Below is a small trained network, with its code and all its weights. Each question gives an input and a class and asks what happens when units are switched off, that is, made to give their printed mean instead of their output.

import numpy as np


def w(rows, s, z=0):
    codes = np.array(rows[::2]) - 128.0
    scale = np.full(codes.shape[1], s)
    scale[-1] = z or s
    return codes * scale


def norm(h):
    return h / np.sqrt((h * h).mean(-1, keepdims=True) + 1e-5)


def f(y):
    return np.maximum(y, 0)


def log_softmax(a):
    a = a - a.max(-1, keepdims=True)
    return a - np.log(np.exp(a).sum(-1, keepdims=True))


def net(x, mask):
    res = np.array(x, float).reshape(1, 5) / 4 @ E
    u = 0
    for l in range(3):
        y = f(norm(res) @ A[l][:, :-1].T + A[l][:, -1])
        res = res + np.where(mask[u : u + 7], y, B[l][:, -1]) @ B[l][:, :-1]
        u += 7
    return log_softmax(norm(res)[-1] @ U[:, :-1].T + U[:, -1])


A, B = {}, {}
E = w([
[211,46,63,199,170],'x0',
[117,133,118,95,6],'x1',
[126,129,254,208,168],'x2',
[55,29,137,49,174],'x3',
[15,194,63,188,122],'x4',
],0.0019)
A[0] = w([
[223,239,107,117,114,54],'0.n1',
[139,212,122,148,87,103],'0.n2',
[90,136,154,2,120,35],'0.n3',
[94,115,9,138,156,2],'0.n4',
[72,165,134,151,49,25],'0.n5',
[186,52,104,83,83,8],'0.n6',
[171,67,100,93,117,37],'0.n7',
],0.0071,0.0023)
B[0] = w([
[211,23,131,175,18,254],'0.n1',
[105,153,161,206,46,238],'0.n2',
[54,27,168,42,17,250],'0.n3',
[70,50,26,195,169,236],'0.n4',
[41,251,151,162,170,206],'0.n5',
[209,240,76,56,121,224],'0.n6',
[149,253,116,101,117,206],'0.n7',
],0.008,0.0026)
A[1] = w([
[128,128,109,101,163,129],'1.n1',
[112,96,58,139,150,48],'1.n2',
[88,83,173,45,118,30],'1.n3',
[108,92,58,149,165,1],'1.n4',
[178,105,219,162,245,61],'1.n5',
[87,199,160,112,137,75],'1.n6',
[208,174,115,71,149,51],'1.n7',
],0.011,0.0013)
B[1] = w([
[144,134,125,146,75,164],'1.n1',
[129,92,77,143,176,225],'1.n2',
[110,34,169,54,171,252],'1.n3',
[144,84,70,167,201,231],'1.n4',
[172,214,231,116,247,226],'1.n5',
[60,150,91,126,125,197],'1.n6',
[163,191,57,40,97,232],'1.n7',
],0.013,0.0037)
A[2] = w([
[225,94,184,236,58,2],'2.n1',
[173,70,196,177,72,85],'2.n2',
[159,90,181,170,89,79],'2.n3',
[161,132,120,111,123,52],'2.n4',
[147,78,165,113,128,9],'2.n5',
[227,98,190,227,71,3],'2.n6',
[254,42,176,111,114,100],'2.n7',
],0.0062,0.00095)
B[2] = w([
[199,72,225,184,125,252],'2.n1',
[200,133,86,155,84,214],'2.n2',
[166,141,96,149,78,188],'2.n3',
[128,160,121,110,127,155],'2.n4',
[118,93,130,113,111,169],'2.n5',
[236,52,212,166,83,240],'2.n6',
[2,233,85,177,107,230],'2.n7',
],0.0079,0.0026)
U = w([
[104,92,141,97,47,2],'0',
[189,221,41,14,90,149],'1',
[45,24,188,2,148,153],'2',
[8,221,134,182,92,116],'3',
[165,207,227,117,241,138],'4',
[207,102,188,219,47,159],'5',
[127,49,11,203,223,140],'6',
],0.0087,0.0049)

Each question gives the input, the list of numbers given to net, and the class t.
The units are the neurons (one row each of A and B). Each row of codes is followed by its name. A weight is (code - 128) times the scale printed after its matrix; where a second scale follows, it is the last column's (A, B and U).
mask holds one flag per neuron, layer by layer. A switched-off neuron (its flag False) gives its mean, the last column of its row in B, instead of its output. The means were averaged over made-up inputs and are rounded, as every weight is.
A unit's drop is (log p(t) with every unit on - log p(t) with that unit switched off) / (log p(t) with every unit on - log p(t) with every unit switched off).
The circuit of an input: a set's keep is (log p(t) with only the set's units on - log p(t) with every unit switched off) / (log p(t) with every unit on - log p(t) with every unit switched off). Starting from the 12 units with the biggest drops (on a tie, the unit counted first), units are removed one at a time, each time the one whose removal leaves the highest keep (on an exact tie, the one counted first), for as long as the keep stays at least 0.8.
units of the circuit, in order: the units of the circuit, biggest drop first
unit that matters most: the unit with the biggest drop
top k neurons: the k neurons with the biggest drops, biggest first
drop of u: that unit's drop, to one decimal
input [0,7,2,-5,4], class 3: unit that matters most	0.n5
input [5,1,7,7,-5], class 4: units of the circuit, in order	(1.n5 0.n3)
input [5,7,2,-5,-5], class 1: top 2 neurons	(0.n6 1.n7)
input [7,6,4,-5,-7], class 1: units of the circuit, in order	(1.n7 0.n6)
input [-1,2,-7,6,8], class 6: top 2 neurons	(0.n4 1.n4)
input [3,8,-8,-8,8], class 5: top 4 neurons	(0.n2 0.n1 1.n7 1.n6)
input [4,3,4,-2,-2], class 1: units of the circuit, in order	(0.n4 0.n2 0.n3 1.n7)
input [8,-8,-6,-3,-5], class 1: units of the circuit, in order	(1.n7 0.n7)
input [1,-3,8,-6,4], class 5: top 2 neurons	(0.n2 0.n5)
input [-7,3,-5,1,5], class 2: top 2 neurons	(0.n3 1.n3)
input [6,-2,7,6,6], class 4: top 4 neurons	(1.n5 0.n3 0.n4 0.n1)
input [-4,-3,-8,-6,3], class 5: top 2 neurons	(0.n1 0.n2)
input [7,-6,8,5,6], class 4: top 2 neurons	(1.n5 0.n4)
input [0,1,-3,-4,-2], class 5: units of the circuit, in order	(0.n1)
input [-1,4,7,7,7], class 3: top 4 neurons	(0.n5 1.n6 0.n3 0.n1)
input [-3,5,-6,-6,2], class 5: drop of 2.n6	0.0
input [-4,-7,0,2,2], class 2: drop of 0.n4	0.3
input [-6,8,4,-1,-8], class 2: drop of 1.n3	0.6
input [-8,-1,-7,-3,1], class 0: drop of 0.n1	0.3
input [-1,7,-7,2,8], class 6: units of the circuit, in order	(0.n4)
